(in the rows, 128 means zero)
Each row is followed by its class number. Each block has new classes, again numbered from 0 up, in any order.
[117 167 117  95 146 143 132 174 105 120 126  94 137 100 163 138 146  85
 122 100 127 104 153 152 161 143 131 127 130 111 119 173 121 172  67]
11
[185 160 116  81 104 106  83 108  85 120 150  77 118 118 156 152 139 161
 141 122 126 111 218 164 132 109 104  80 174 127 106 173 114 148 115]
9
[151 117 187 100  80  83 126 112 128 125 132 144 150 115 122 167 122 149
 173 107 116 130  92 165 120 144 158 127 102  91 132 130 120 119 145]
1
[109  81  61 169  57 187 142 185 114 115 141 136 162 184 148 101 153 121
 117 118 104 143 100 124 146 136 134  90  68 110 136 128 149 104  90]
8
[132  99  54 159  88 193 144 206 135 102 132 137 166 186 148 111 163  88
 123 104  93 157 136 121 143 131 108  57  80 113 116 161 137 117 123]
4
[130  86 152 149 137 139 155 149 122 112 130 170 144 129  77 166 172 114
 188  89 110 138 168 150  96  79 184 166 146 165 133 153  98 110 134]
8
[122  96 147  98 145 175 138 102 128  84 113 158 162 144 123 174 108 107
 171 114 126 123 179 122 134 102 145 132 160  93 112 160 104 120 133]
1
[162 144 124  92 132 111  99 131  76 119 150 103 143 104 156 161 131 110
 133 119 124 101 210 158 148 127 100 122 209 134 119 161  97 150 122]
5
[141 102  50 153  76 179 137 195 167 104 110 136 182 167 131  78 139  83
 130  78 109 175 103 104 139 124 133  53  20 105 100 164 164 102 120]
9
[164 151 143  83 148 127 108 108  95 112 138  75 104 102 127 158 140 168
 104 117 121 106 193 156 107 128 131 101 180 158 116 152  89 141 157]
4
[125 144 139 100 158 108 157 132 187 113 135  74  49 108  93 118  77 122
 120 159 115 164  52 163  92 149 183 141 157 114 137 115  92 141  98]
11
[128 134 141  97 156 164 121 126 106 100 141 161 125 136 137 131 137 134
 154 120 139 129 137 143 133 142 155  99 135 102 131 111 131 124  92]
6
[105 136 158  77 173 138 127 101 157 138 136  77  54 117 106 143 112 172
 109 122 146 103  64 179 108 154 184 132 169  90 119 131 141 131  93]
3
[129 102 122 160 125 147 140 158 124 106 109 163 149 120  75 185 172  92
 186  85  87 137 193 167 112 109 158 143 133 144 117 148 108 116 129]
1
[104 119 150 107 147 144 122 116 189 113 134  77  63 128  96 134  91 135
 135 132 127 141 114 155 102 134 184 136 151 105 134 147 140 107 119]
0
[109 111 172  94  99 113 143 160 139 132 137 120 146 130 112 171  98 102
 143  99 122 113  78 132 130 140 173 126 124  93 102 161 168 112 127]
5
[128 127 111 134 140 159 151 110 122  96 134 134 132 162 130 157  96 148
 126 129 112 112 126 123 130 121 141 120 174 113 105 102 121 118  99]
6
[163 135 121  69 103 162 123 122  49 130 142  51 112 104 172 128 147 179
 108 155 143  98 200 153 148 150  99  72 187 140 120 145 109 130  97]
8
[135 139 124 126 136 172 142 118 108  79 119 130 156 167 168 158 101 106
 146 145 115 144 154 109 131 119 136 140 176  94 117 119 103 139 113]
11
[103 109 176 101 110 116 117 135 102 127 124 105 133 155 108 148 126 169
 172 122 109 127 119 155 142 132 149  79 111  86 127 148 166 134 104]
4
[174 147 154  62 140 163 125 153 111 107 155  61 115  95 198 132 151 119
 135 108 142 116 196 165 156 133 132  89 166 119 115 203  82 175 106]
8
[142 154 153  45 127 165  98 126  95 118 137  63 112  70 204 133 128 106
 112 132 136 101 226 127 137 122 117  80 145 124 100 167  69 153 132]
2
[126 129 148 112 161 173 136 110 116  95 118 173 149 146 135 148 116  93
 133 133 129 123 140 113 140 116 120 142 167  89 120 122 103 142 135]
10
[ 92  92 175  79  63 111 122 129 132 124 145 108 154 176 120 207 100 154
 147 113 141 112  83  98 133 148 185 100 160  97  99 154 189 114 124]
0
[109  95 136 165 133 132 150 152 123 120 128 192 148 130 108 168 193 116
 173  93 106 136 180 143 114 108 170 183 147 180 157 130 124 102 128]
8
[136 109 182  99 110 123 148 152 134 104 140 103 140 157 103 184 109 142
 151  91 103 139  59 160 133 149 164 104 124  82 115 152 137 125 114]
4
[ 77 109 128  87 123 124 125 122 124 141 133 194 113 143  94 195 181 140
 163 112 111 150  86 208 105  80 150 136  71  99 141  92  67  67  76]
10
[118 130 144 106 155 115 134 111 188 133 151  68  34 122  93 135 101 142
 125 144 140 153  71 171 101 144 161 133 159 108 116 115 137 113 111]
3
[102  93 115 145  94 130 147 169 105 114 126 206 159 137  71 172 183  74
 176 105  86 111 186 151 108  72 164 117 134 159 119 151  97 117 136]
10
[ 96 137 130  99 136 129 103 107  70 105 166 105 119 100 121 138 167 107
 102 115 164  76 196 159 172  93 116 136 164 137 113 157 106 175  85]
3
[165 134  79 156  80 168 116 162 114 121 121 131 168 157 173 118 145 121
 128 118 104 131 149 121 121 112 129  96 111 105 102 136 103 124 148]
0
[145 140 186  90 165 120 133 137 150 107 182  80  32 130  81 207 117 131
 138 142 126 159 122 165 111 148 143 151 235 118 112 133 133 138 120]
4
[115  94 112 170  78 151 109 137  77  98 129 179 157 144  96 186 194 114
 175  96  91 115 189 169 112 106 170 156 182 143 133 104 121 107 116]
3
[155 120 162 114  77  91 143 129 140 116 127 109 153 149 105 189  99 155
 170 100  88 126  74 167 119 160 163  92 112  87 107 141 143 125 125]
1
[120 124 129  99 138 178 124 105 109 101 123 150 129 154 170 142 112 132
 149 145 131 115 176 116 145 109 144 123 171 111 111 139 112 134 128]
7
[149 140 152  80 134 127 113 135  84 107 149  78 118 134 161 167 130 132
 137 140 137 122 209 147 147 130 124  75 183 142 108 178 106 154 119]
4
[117  98 128 140 125 175 145 102 129  85 133 117 138 164 126 135 103 120
 124 136  97 115 156 116 127 112 120 119 165 108 135 127 112 132 120]
2
[125  97  44 167  42 180 118 166 127  81 138 133 165 169 131 100 153  72
 128 109 112 146 131 131 136 119 136  83  87 118 111 128 137 103 102]
3
[113 127 162 119  87 125 133 159 108 132 132 127 141 146 117 158 104 116
 131 119 113 110  72 146 140 145 161  99  94  83 101 134 150 131 116]
10
[ 68  99 112 131 182 171 129 105 144  98 115 154 145 158 147 140 108 119
 113 117 106 119 146 151 147  98 157 162 141 100 152 131  84 124 107]
5
[128 122 137 114 117 158 148 148 102  79 126 144 168 146 161 154 107  75
 156 131  94 131 158 123 131 131 151 117 147  94 139 146  85 143 131]
11
[116 105  69 174  39 188 120 160 122  73 131 126 180 183 139 118 145  82
 122 117 103 140 151 114 147 116 131  94  88 108 123 140 141 114 109]
0
[140 106 100 141 110 120 137 134 135  96 123 144 138 128  52 151 159  87
 172 101  98 132 151 139  91 112 144 127 185 151 118 130 123 122 124]
3
[108 125 132 148 143 212 145 121 135  85 105 162 172 171 166 171 142 119
 124  97 112 135 153 118 165 119 123 142 138  91 105 108 140 115 138]
10
[127  94 181 116  77  96 150 157 145 134 151 109 149 148  99 191 123 122
 165  74  91 121  58 163 117 148 147 115 105  89 133 156 150 116 104]
2
[132  92  22 160  30 172 102 174  72 113 139 113 150 165 160 110 160  99
 116 149 104 154 191 130 151 125  86  58 102 152 120 125  93 117 111]
7
[151 150 116  95 128 105 120 136 106 121 155  76 108 111 126 181 142 137
 143 104 116 104 187 169 140 140 104  93 190 143 107 152 122 144  76]
6
[167 131 159  86 151 127 111 121 104 127 155  75 113 111 164 151 129 126
 149 122 133 113 228 146 132 127  99  88 200 141 121 184 100 155 136]
2
[131  90 143 132 118 174 151 124  89  84 126 156 171 178 130 162 120 131
 183 127  83 130 173 123 127 114 146 106 151 103 139 128 113 112 131]
8
[123 102 139 153 146 118 133 128 118 110 117 171 151 124  48 171 188 115
 199  76 116 133 188 144  96  88 154 146 157 168 131 135 128 121 113]
6
[ 97  95 145  87 148 122 130 109 174 111 151  94  62 127  70 153 101 108
 155 131 147 155  99 170 102 127 172 133 162 116 131 140 125  91  93]
3
[142 168 142  72 161 103 126 107  96 119 144  90 104  91 125 151 157 126
 125 111 130  89 176 179 160 129  83 127 164 134 134 167  90 183  89]
7
[139 135 134 112 108 120 103 140  89 122 139  74 127 114 152 155 150 114
 146 115  95 102 216 167 133 137 108  86 152 139 136 167 106 156  95]
2
[150 142 139  81 113  88 106 107 139 135 158  70 100 125 124 191 130 161
 130 101 125 106 161 146 128 119 104 128 197 109 107 181 155 151 116]
9
[147 142 185 120 142 116 124 116 104 136 135  99 117 143 167 164 100 161
 162 120 122 112 150 168 144 132 147 118 128 105 115 160 123 143 146]
7
[102 105 125 141 132 150 137 174 120 110 125 180 132 130  74 169 194  94
 162  91  89 129 177 150 101 100 165 142 135 153 137 152 121 115 132]
4
[ 96  59  96 116  95 209 155 195 129  96 133 148 189 156 155 127 144  62
 138  88 121 143 139  91 170 119 133 103 103 102 121 176 119 122 102]
8
[160 134 143  67  99 123 125 135 126 115 140  65 122  97 129 125 141 113
 128 105 135 127 158 151 142 127 102  78 119 101 119 194 122 149 114]
9
[126 100  69 135  81 185 155 196 119 121 130 143 180 169 126 144 153  52
 137  99 119 118 133 119 138 116  98 106 119  95 102 188 167  99  93]
5
[ 90 112 124 131 154 180 131 120  79 117 110 188 169 159 150 163 113 129
 144 134 124 101 169 119 151  98 151 163 172 104 110 112 138  95 110]
5
[146 143 192 113  78 153  89 127  56  58 106 133 218 156  78 204 128 131
 225  49  82  95 175 147 123 108 205  90 103  74  84 151 173 127 119]
0
[167 151 144  44 133 142 102 114  96 115 151  75 102 111 178 142 135 151
 137 127 153 103 195 163 151 133 126  76 186 129 107 186  97 167 121]
7
[110 104  51 139  72 204 140 202 129  92 137 138 162 167 153 102 159  96
  84 105  96 135 128 108 150 147 127  50  68 124 114 145 147 112 133]
4
[124 122 156  79 161 109 138 102 182 123 156  86  64 133 102 135  78 164
 122 148 146 138  79 155 111 130 178 116 172 115 124 138 110 120 127]
0
[133 109 167 143 103 125 123 147 107 141 122 116 170 137 142 139 102 139
 141  81  87 100  85 149 131 162 142 119  89  76 142 137 144 130 121]
2
[108 106 126 159 130 162 124 167 107 101 118 181 167 141  86 178 177  87
 186  85 103 122 217 127 120  86 179 148 163 152 111 155 129 123 137]
0
[109 141 167  63 143 110 145 137 155 133 156  63  63 118 128 142 104 145
 124 142 142 152  71 169 116 153 172  96 112  99 128 143 121 130 105]
11
[123  73  45 146  42 211 134 184 127  90 135 159 187 180 134 108 131  74
 109 105 109 134 105 119 146 105 130  76 100  93 101 147 114 106 114]
10
[158 125 166 110  75 117 135 137 116 106 119 157 196 134  97 154 142  91
 177  72 112 123  88 148 132 132 108 115  86  72 128 150 153 115 123]
10
[146 150 132  79 124 151 118 134  92  95 142  75 143 119 154 152 130 114
 143 109 127  83 221 161 163 115 124  80 171 116 106 202 110 153 101]
0
[155  94 142 137 121 187 164 121 114  76 137 181 181 138 104 111  97 109
 165  98 102 102 117 136 141  78 123 158 157  70 122 127 108 109 114]
2
[161 142 148  66 138 110 126 130  96 115 144  73 109  98 129 120 151 142
 140 134 112 126 186 172 147 121  81  60 155 116 129 167  75 171 127]
4
[132 134 135 149  76  80 119 106 139 135 130  75 121 153 126 174  89 167
 136 116  90 107 102 139 135 145 118 149 157 109 113 130 165 144 122]
7
[109 105 134 160 138 158 133 167 120 121  95 193 155 114  61 175 197  79
 172  73  96 121 195 137  93  91 172 158 149 161 115 146 122 122 157]
10
[118 129 157 126  54  89 120 149 135 144 132 111 125 139 136 166 118 145
 141 130 123 125  72 144 133 174 177 113  98 103 107 130 178 134 106]
1
[127 102  61 153  49 189 144 164 110 107 131 124 161 177 173 107 143 134
 112 139 109 134 128 108 148 141 128  89 111 126 120 117 151  99  94]
8

Next block: new classes, numbered from 0 again.
[143  80 126 135 166  90 109 143  96 102 152 104 137 134 123 145 118 155
 159 116 137 151 128  73 129 130 113  90  79  96 115 127 134 105 148]
1
[153 142 162 152 163 124 131 118 172 167 118 134 127 117 125 159  96 136
 109 128 105 124 190 160 131 104 102  99 126 167 145 136 100 130 150]
2
[143 107 121 123 163  69 117 163  98 111 142 108 117 129 134 138 116 147
 127 116 122 129 135  94 123 142 112  42 106 101  98 146 143 122 172]
7
[151 151  92  89 108 147 125  62 140 119 134 123  98 122 122 132 107 130
 144 105 127 100 165 122  90 105 114 136 133 171 122 134 127 155 127]
1
[144 123 144 162 174 131 130 149 224 180 161 127 222 154 121 183 108 164
 105 138 151 161 181  96 206 103 143 170 113  95 174 112  95 182 143]
6
[123 173 147 194 164 122  54 134 217 116 150 110 146 149 176 204 101 151
 149  67 124 191 173  56 200  61 150 127 129  81 107 159 162 132 163]
1
[113  63 126 153 119  88 129  80 127  99 100 140 148 160 114 127 155 107
 136 120 126 139 136 130 160 140 139 199 175 141 126 123  99 117 111]
4
[156 103 106 120 114 129 110  77 140 113 123 112 137 151 151 129 121 132
 118 127 134 119 135 114 131 127 131 134 142 140 138 148 154 154 111]
9
[153 146  95 118 121  95 102  94 165 102 141 126 106  66  91 132 162 109
 169  64  79 150 105 122 177  99 140 174 124 130 131  90  90 140 106]
3
[143 140 127  94 110 141 124 100 141 146 135 128 132 149 124 138 117 164
 134 136 143 137 168 121  95 105 134 105 146 161 135 128 118 169 134]
2
[154 128 156 159 152 111 144 114 176 169 128 135 137  94 119 160 106 128
 102 129  97 114 176 168 137  99 105 121 127 178 148 120  85 132 143]
3
[177 217  46 110 141 142 127  91 199 129 131 132 100  47 119 120  91 143
  79  93 101  80 178 138 116 131 127 104 155 169 137 105 131 178 178]
3
[148 104 132 130 163  83 105 168 100 114 167  96 139 144 138 133 120 166
 123 121 148 150 130  71 137 131 114  41  74 102 135 141 143 138 148]
9
[134  80 132 108 155  76  93 163  76  82 146  97 140 139 147 137 122 151
 144 119 145 144 105  91 145 139 117  52  87  86 108 125 131 127 131]
4
[139 133  49 104 127 135  85  77 154  61 125 126 126 100 127 139 117  66
 137  97  99 183 118 154 173 138 107 123 129 101 172 146 121 152  72]
4
[149 184 149 128 122 126  89 119 194 152 183 116 154 131 120 161 111 170
 151  89 126 155 195  66 126  84 130  96 120 122 137 120 102 192 166]
6
[178 174  55 116 100 151 130  86 207 154 137 141 106 110 123 158 114 171
 104 134  75  95 160 160 140 104 140 195 201 195 120 102 115 174 137]
3
[122 116 183 165 126 120  95 114 174  83 128 120 150 153 111 163 150 114
 163 110 136 131 204  69 171  99 148  96 118 121 137 161 126 163 136]
10
[159 113 113  77 143  99 101 106 153 139 157 113 148 139 156 128 118  95
 102 122 125 131 141 135 143 105 102  89 129 133  98 136 114 212 114]
7
[166 150  91 124 114 127  90  83 171  99 138 123 129 127 156 154 112 148
 133 112  63 151 111 137 162 129  97 144 116 166 132 172 121 146 117]
2
[131 167  64 140 165  97  94  88 129  91 102 138 108  64 142 100 118 106
 121 144  70 139  78 176 166 133 146 129 146 166 182 104 113 112 119]
10
[157 139 163 153 163 123 130 119 177 170 117 136 131 119 121 160  98 138
 107 132 104 126 192 156 131 104 102 106 127 163 153 134  96 134 150]
2
[123 145 101 127 124 105 113 102 135 126  97 144 159 131  97 137 128 129
 148 114 112 110 193 131 130 130 127 135 130 153 120 111  98 129 153]
4
[140 125 124 145 157  96 113  77 140  53 109 127 127  95 131 129 146 116
 188  81 130 178 101 125 178  74 151 129 119 109 201 121 125 132  83]
5
[120 102 107 155 116 106 145  95 164 120 118 138 160 149 111 107 150 103
 148 100 115 128 139 123 148 174 135 166 154 146  92 117 110 125 141]
7
[120 105 118 173 121 132 117 108 158 113 133 133 182 169 110 120 140 152
 126 120 134 139 157  91 170 167 144 127 126 138 185 148 125 133 149]
9
[148 143 105  94 127 114 112  90 130 134 134 115 110 167 183 129 117 140
 100 132 142  88 149 167 112 112 118 134 143 185 108 143 128 210  99]
10
[179 133  76 147 129 124 120  74 134 107 135 125 104 105 125 168 130 135
 171 161  91 141 135 137 161  81 124 187 134 147 179 131 135 138  80]
8
[137 130 197 139 138 163  69 137 183 180 165 122 181 133 111 148 131 125
 127 108 128 150 153 113 168 109 132 126 111  77 207  96  73 188 121]
6
[136  80 138 123 164  80 104 151  92 108 145  98 141 135 131 131 117 156
 142 112 157 148 123  62 118 131 124  90  83  87 126 136 151 113 147]
1
[159 145  73 111 162 103 115  82 127  68 102 129 105  42 114 121 103 113
 141 167  78 146  76 126 133 122 132 101 110 139 225  87  85 116 114]
10
[150 126 158 159 163 108 141 119 182 178 131 135 124 123 123 156 101 112
 108 126  98 108 191 163 146 107 107 102 147 156 150 127  89 139 152]
7
[151 104 118 126 156  97 107 159 104 101 161 102 130 162 142 137 126 162
 140  92 134 136 123  90 138 141  98  46  75  97  90 128 121 145 151]
9
[156 131 162 115 144 104  66 141 191 107 133 126 116  89 124 155 161  71
 138  95  63 172 117 137 197  92  91 183  84 114 119 128  87 139  76]
0
[129 186  87 130 164 101 108 142 161 131  65 149  88  91 111 162 119 118
 114 113  88 129 130 159 166 107 149 157 154 118 177 133 129  90 143]
7
[109 126 116 131 122 135 138  90 128 122 141 131 171 165 130 118 160 122
 131 101 160 138 143 122 163 137 134 173 101 155 102 150 115 168 120]
2
[143 147 159 155 162  93 123 126 179 178 124 131 124 118 122 153  97 129
 100 126  86 108 193 161 136 102 110 110 123 169 158 118  73 146 149]
10
[130  90 129 107 149  75 108 170  85  92 134 102 130 130 133 141 117 149
 136 119 134 136 120  92 135 134 122  59 100  89  88 123 137 114 148]
4
[128  76 118 143 114 122 114 102 135 137 128 126 144 178 102 132 155 125
 131 108 130 142 160 113 144 148 127 166 134 139 118 120 106 128 114]
9
[143 120 166 170 153 125 136 114 172 175 119 134 127 124 128 166 100 133
 111 131 100 113 181 163 151  93 103 129 131 159 155 121  84 121 139]
8
[151  91 145 103 166  73 140 167 101 102 155 104 120 118 135 130 130 166
 148 111 145 138 125  88 124 121 120  85  79  89  92 113 128 128 145]
0
[156 121 169 144 162 111 139 122 189 171 136 132 122 110 126 155  99 138
 110 121  98 123 206 158 132 102 103 119 127 157 148 120  88 131 143]
0
[159 159  77 123 129 131 109  64 110  65 128 133  85  83 111 126 152 119
 165 178 128 160 143 111 128  83 162 132 181 176 158 138 180 136 104]
2
[111 141 121 164 116 120 136  99 147 135 144 136 150 144  97 121 155 135
 149  85 136 129 168 130 149 157 135 192 122 162 144 147 120 127 129]
6
[133 103 131 145 110 133 129  78 163 116 113 128 154 160 134 124 140 153
 137  79 130 124 144 119 139 140 136 180 131 146 138 118 104 149 118]
5
[145 184  94  97 136 159 103 104 130 128 145 108  64 119 192 130  96 152
  72 109 137 107 126 160 118 127 116  97 139 189 103 157 156 155 128]
2
[150 118 168 147 162 107 142 122 184 170 131 134 123 107 122 154  99 136
 104 125  99 125 206 157 135 102 108 123 129 157 154 127  94 122 145]
0
[106 133 102 163 113 129 109  89 166 125 120 129 187 142 114 131 141 157
 162  95 138 174 174 107 153 143 159 177 105 164 171 125 126 117 109]
5
[154 127 154 155 160 106 142 121 179 181 136 134 120 121 120 154 100 110
 105 130  90 113 183 166 139 112 100 104 144 158 151 124  85 140 146]
7
[141 101  97 125 112 134 110  73 113 127 115 130 152 151 125 126 140 149
 156 142 124 129 153 148 123 148 132 156 137 178 116 131 132 129 111]
2
[157 140 166 152 158 109 141 117 181 172 132 134 139 104 105 155  98 132
 115 120  97 110 191 161 131 107  95 120 121 161 152 128  89 131 151]
6
[124 118 130 145 115 103 138 105 162 153 119 135 151 176 132 149 152 112
 151  84 112 131 125 124 156 117 136 215 139 107  78 112  85 151 129]
7
[149  94 118 112 165  73 114 170 109 108 168 101 131 144 134 143 125 150
 138 119 134 136 141  90 147 136 111  36  95 105  92 142 140 149 153]
7
[175 117 120 109 120 122 120 122 144 113 151 117  93 175 140 155 127 177
 132 121 128 118 124 111 135 104 114 121 139 133 174 140 116 179 109]
9
[123  77 123 146 122  97 132  89 124  97 104 138 170 158 113 105 156 140
 148 114 130 142 128 118 143 168 134 160 137 145 128 152 128 120 133]
2
[149  93 133 114 160  72 125 153  96 113 152 102 152 131 127 139 118 169
 145 117 140 138 120  95 121 136 110  84  80  99  99 129 130 125 148]
6
[122  86 147 154 104 117 142  97 148  98 100 141 154 138  90 133 153 133
 181 122 111 134 131 104 152 130 130 166 125 144 139 112  85  99 126]
8
[166 108 113  92 129  98 110 101 194 102 115 126 112  51 105 129 127  90
  86 111  77 162  72 128 162 117 114 167 136 135 185 110  83 140  91]
3
[135 108 108 127 112 142  55 116 169 125 190  97 140 162 148 170 128 145
 128  90 118 150 162  97 216 119 145 137 140 104 132 136 129 183 103]
4
[110 146 154 122 125 135 103 176 193 182 177 116 122 178 114 176 129 174
 152  55 152 157 204 121 179  83 132  97 116 132 118 108  84 167 121]
8
[152  92 118 119 159  92 110 143 102  98 147 104 127 131 130 147 108 161
 144 127 128 144 120  70 116 128 106  91  85 103 113 134 136 113 152]
1
[153 124 131 117 120 120 104 167 236 160 119 127 150 178 137 179  94 135
  93  83  90 162 144 107 135 146  98 130 145  63 118 143  95 171 147]
7
[109 126 173 111 100 118 112 133 174 159  90 133 193 157 131 169 137 139
 183 104 173 196 128 123 111  77 160 166 121 107 147  91  89 148  81]
3
[153 130 154 161 154 121 143 114 180 171 121 135 138 121 122 151  97 144
 103 121  95 128 190 168 126 103 102 124 125 172 164 119  93 132 135]
5
[148 120 163 168 151 126 144 117 172 171 118 135 123 121 122 167  96 136
 115 134  99 116 181 159 144  95 100 124 129 158 165 123  84 117 137]
8
[156 109 168 121 130 137 160 198 184 153 185 119  98 175 149 156 124 161
  87 127 121 134 149 133 144 112 108 136 159 108  73 138 129 175 135]
0
[105 138 127 148 119 108 169 110 136 133 107 149 119 131  94 135 148 141
 160  98 127 142 176 130 114 124 148 197 129 142 125 123 108  90 141]
0
[122  92 204 148 124 101  92 149 161 161 154 133 161 197 105 150 172 137
 169 110 145 171 148  91 164  74 143 196 143 102 170 127 100 168 101]
1
[187  68 140  87 140  67  89 138 216 104  96 131 120 133 138 138 135 137
 158  79  56 144  94 183 165 145  69 180 126 147 110  96  61 123  68]
0
[138 142 166 133 127 136  83 113 180 159 153 107 158 159 142 172 119 151
 154  57 153 156 162  88 129 112 121 149  87  84 147 112  82 178 118]
6
[146 161  56 117 130 111 104 141 144  97 110 141 118 100  72 163 130 126
 137 131  80 148 151 120 170 125 135 158 133  91 191 140 135 125 124]
4
[152  99 127 127 163  91 108 167  94 100 160 102 124 160 141 134 124 172
 130 109 141 130 128  88 138 135 106  32  86 100 109 136 134 141 157]
9
